Here is a tiny trained network, its code and every weight. The questions are about switching its units off for an input and a target symbol, where a switched-off unit gives its printed mean instead of its output.

import numpy as np


def w(rows, s, z=0):
    codes = np.array(rows[::2]) - 128.0
    scale = np.full(codes.shape[1], s)
    scale[-1] = z or s
    return codes * scale


def norm(h):
    return h / np.sqrt((h * h).mean(-1, keepdims=True) + 1e-5)


def f(y):
    return np.maximum(y, 0)


def softmax(a):
    e = np.exp(a - a.max(-1, keepdims=True))
    return e / e.sum(-1, keepdims=True)


def log_softmax(a):
    a = a - a.max(-1, keepdims=True)
    return a - np.log(np.exp(a).sum(-1, keepdims=True))


def net(x, mask):
    ids = ['ΔΨΩβεζμξπσ'.index(c) for c in x.split()]
    T = len(ids)
    res = E[ids] + P[:T]
    u = 0
    for l in range(2):
        q, k, v = (norm(res) @ M[l].T for M in (Q, K, V))
        z = softmax(np.where(np.tri(T) > 0, q @ k.T / 3**0.5, -1e9)) @ v
        res = res + np.where(mask[u], z, O[l][:, -1]) @ O[l][:, :-1]
        u += 1
        y = f(norm(res) @ A[l][:, :-1].T + A[l][:, -1])
        res = res + np.where(mask[u : u + 8], y, B[l][:, -1]) @ B[l][:, :-1]
        u += 8
    return log_softmax(norm(res)[-1] @ U[:, :-1].T + U[:, -1])


Q, K, V, O, A, B = {}, {}, {}, {}, {}, {}
E = w([
[54,99,198,91,167,112],'Δ',
[58,161,247,170,202,91],'Ψ',
[149,105,91,167,86,142],'Ω',
[198,218,124,117,116,196],'β',
[83,34,117,90,46,124],'ε',
[54,60,229,27,15,160],'ζ',
[156,116,150,175,76,183],'μ',
[97,91,215,191,92,128],'ξ',
[183,206,124,144,163,76],'π',
[94,101,172,190,133,60],'σ',
],0.012)
P = w([
[2,144,41,159,74,132],'0',
[78,110,67,191,172,202],'1',
[184,180,138,126,56,85],'2',
[112,118,89,139,185,194],'3',
[214,165,161,106,71,94],'4',
[155,90,94,101,194,209],'5',
[179,161,152,120,42,72],'6',
],0.0093)
Q[0] = w([
[77,136,62,165,254,254],'L0H1',
[90,157,102,73,220,230],'L0H1',
[38,102,107,152,132,188],'L0H1',
],0.0089)
K[0] = w([
[248,44,163,133,162,137],'L0H1',
[221,65,126,49,190,133],'L0H1',
[129,67,182,116,166,127],'L0H1',
],0.011)
V[0] = w([
[217,49,75,238,72,138],'L0H1',
[84,99,202,149,61,255],'L0H1',
[130,222,9,80,160,229],'L0H1',
],0.0085)
O[0] = w([
[184,121,52,113,129,173,23],'L0H1',
[47,248,150,82,105,217,254],'L0H1',
[71,170,130,83,206,37,41],'L0H1',
],0.011,0.006)
A[0] = w([
[83,220,208,71,124,85,163],'L0N1',
[69,147,195,168,125,120,200],'L0N2',
[91,186,80,123,227,181,252],'L0N3',
[213,108,136,95,52,186,90],'L0N4',
[202,150,194,118,106,107,104],'L0N5',
[88,155,148,50,88,74,254],'L0N6',
[216,176,105,138,200,84,211],'L0N7',
[106,138,131,95,67,254,170],'L0N8',
],0.0088,0.0018)
B[0] = w([
[171,157,51,68,73,100,247],'L0N1',
[211,97,80,145,157,153,242],'L0N2',
[234,115,130,158,164,46,177],'L0N3',
[171,197,161,214,160,52,162],'L0N4',
[71,20,94,143,75,81,156],'L0N5',
[248,118,73,108,185,112,189],'L0N6',
[61,55,255,207,134,77,137],'L0N7',
[166,54,158,123,186,117,240],'L0N8',
],0.0067,0.011)
Q[1] = w([
[154,183,102,105,5,53],'L1H1',
[88,133,110,151,192,154],'L1H1',
[108,170,115,106,130,53],'L1H1',
],0.014)
K[1] = w([
[18,166,59,178,109,143],'L1H1',
[246,154,180,133,226,116],'L1H1',
[118,211,64,144,166,62],'L1H1',
],0.013)
V[1] = w([
[73,156,174,104,106,195],'L1H1',
[128,142,253,13,254,50],'L1H1',
[203,227,197,204,157,77],'L1H1',
],0.008)
O[1] = w([
[142,122,204,99,99,162,134],'L1H1',
[101,141,126,79,62,83,90],'L1H1',
[249,163,128,148,55,86,255],'L1H1',
],0.011,0.0044)
A[1] = w([
[101,109,179,69,31,151,217],'L1N1',
[100,104,194,139,91,122,100],'L1N2',
[247,120,90,186,220,89,250],'L1N3',
[39,89,182,65,218,203,79],'L1N4',
[92,178,176,114,104,164,169],'L1N5',
[70,176,95,70,92,44,206],'L1N6',
[103,173,101,159,91,232,111],'L1N7',
[121,120,121,58,118,79,202],'L1N8',
],0.011,0.0024)
B[1] = w([
[104,159,95,150,101,146,171],'L1N1',
[101,189,2,126,146,113,140],'L1N2',
[66,72,116,72,61,161,251],'L1N3',
[152,96,184,77,89,33,170],'L1N4',
[37,144,125,161,93,155,145],'L1N5',
[129,130,116,214,179,199,168],'L1N6',
[193,190,138,102,183,85,149],'L1N7',
[90,177,132,244,116,171,161],'L1N8',
],0.0093,0.014)
U = w([
[57,162,117,178,84,171,146],'Δ',
[200,155,160,150,49,110,163],'Ψ',
[116,103,7,85,124,136,74],'Ω',
[169,198,83,110,170,61,151],'β',
[119,103,160,78,178,118,254],'ε',
[69,202,198,60,86,150,60],'ζ',
[176,189,76,42,156,193,97],'μ',
[197,166,210,128,173,215,89],'ξ',
[145,93,117,200,150,42,99],'π',
[146,45,126,203,147,178,103],'σ',
],0.015,0.0068)

Each question gives the input, a string of symbols that net reads in full, and the target symbol t.
The units are the heads (3 rows each of Q, K, V and O) and the neurons (one row each of A and B). Each row of codes is followed by its name. A weight is (code - 128) times the scale printed after its matrix; where a second scale follows, it is the last column's (O, A, B and U).
mask holds one flag per unit, layer by layer, with each layer's heads first. A switched-off unit (its flag False) gives its mean, the last column of its rows in O or B, instead of its output. The means were averaged over made-up inputs and are rounded, as every weight is.
A unit's drop is (log p(t) with every unit on - log p(t) with that unit switched off) / (log p(t) with every unit on - log p(t) with every unit switched off).
The circuit of an input: a set's keep is (log p(t) with only the set's units on - log p(t) with every unit switched off) / (log p(t) with every unit on - log p(t) with every unit switched off). Starting from the 12 units with the biggest drops (on a tie, the unit counted first), units are removed one at a time, each time the one whose removal leaves the highest keep (on an exact tie, the one counted first), for as long as the keep stays at least 0.8.
circuit, biggest first: the units of the circuit, biggest drop first
k most important neurons: the k neurons with the biggest drops, biggest first
top k neurons in layer l: the k neurons of layer l with the biggest drops, biggest first
drop of u: that unit's drop, to one decimal
input σ ε β μ σ ξ Ψ, target σ: circuit, biggest first -> (L1H1)
input σ ε Δ Ψ, target Ψ: circuit, biggest first -> (L0N4; L1H1; L0H1)
input Δ Ψ σ Ω, target Ω: circuit, biggest first -> (L0H1; L1N3)
input Ω Ψ Δ, target Ω: circuit, biggest first -> (L0H1; L1N3)
input ζ Ψ ε, target ζ: circuit, biggest first -> (L1H1; L0H1)
input ζ ξ ε ξ ε Δ, target Δ: circuit, biggest first -> (L1H1; L1N8)
input σ μ ε Δ, target Δ: 2 most important neurons -> (L1N8; L1N6)
input Ω β σ Ψ Δ, target Ω: circuit, biggest first -> (L0H1; L1H1)
input Ω Ψ μ, target Ω: circuit, biggest first -> (L0H1; L1H1)
input Δ ε ε σ Ω, target Δ: top 2 neurons in layer 0 -> (L0N8; L0N4)
input ε Ψ Ψ ξ, target ξ: 2 most important neurons -> (L0N8; L1N7)
input ξ Ψ Δ Δ Ψ Δ ζ, target ξ: 2 most important neurons -> (L1N3; L0N4)
input Δ ε Ψ π Ψ σ ξ, target Δ: 2 most important neurons -> (L0N8; L0N4)
input Ψ Δ ξ σ ε μ, target μ: circuit, biggest first -> (L0H1)
input ε Δ ε Δ ζ, target ε: circuit, biggest first -> (L1H1; L1N4)
input ζ Δ Δ σ ε, target ζ: circuit, biggest first -> (L0H1; L1H1)
input Ψ ξ Ψ ε, target ε: 2 most important neurons -> (L0N8; L1N4)
input Ω Ψ σ Ω Ψ, target Ω: 2 most important neurons -> (L1N3; L0N3)
input Δ σ Ψ Δ Ψ ζ, target ζ: top 2 neurons in layer 1 -> (L1N4; L1N3)
input Ω β Δ ε, target ε: most important neuron -> (L1N4)
input ξ Ψ ξ σ Ψ Ψ Δ, target ξ: drop of L0H1 -> 0.6
input σ ξ Δ ξ σ, target σ: drop of L1H1 -> 0.5
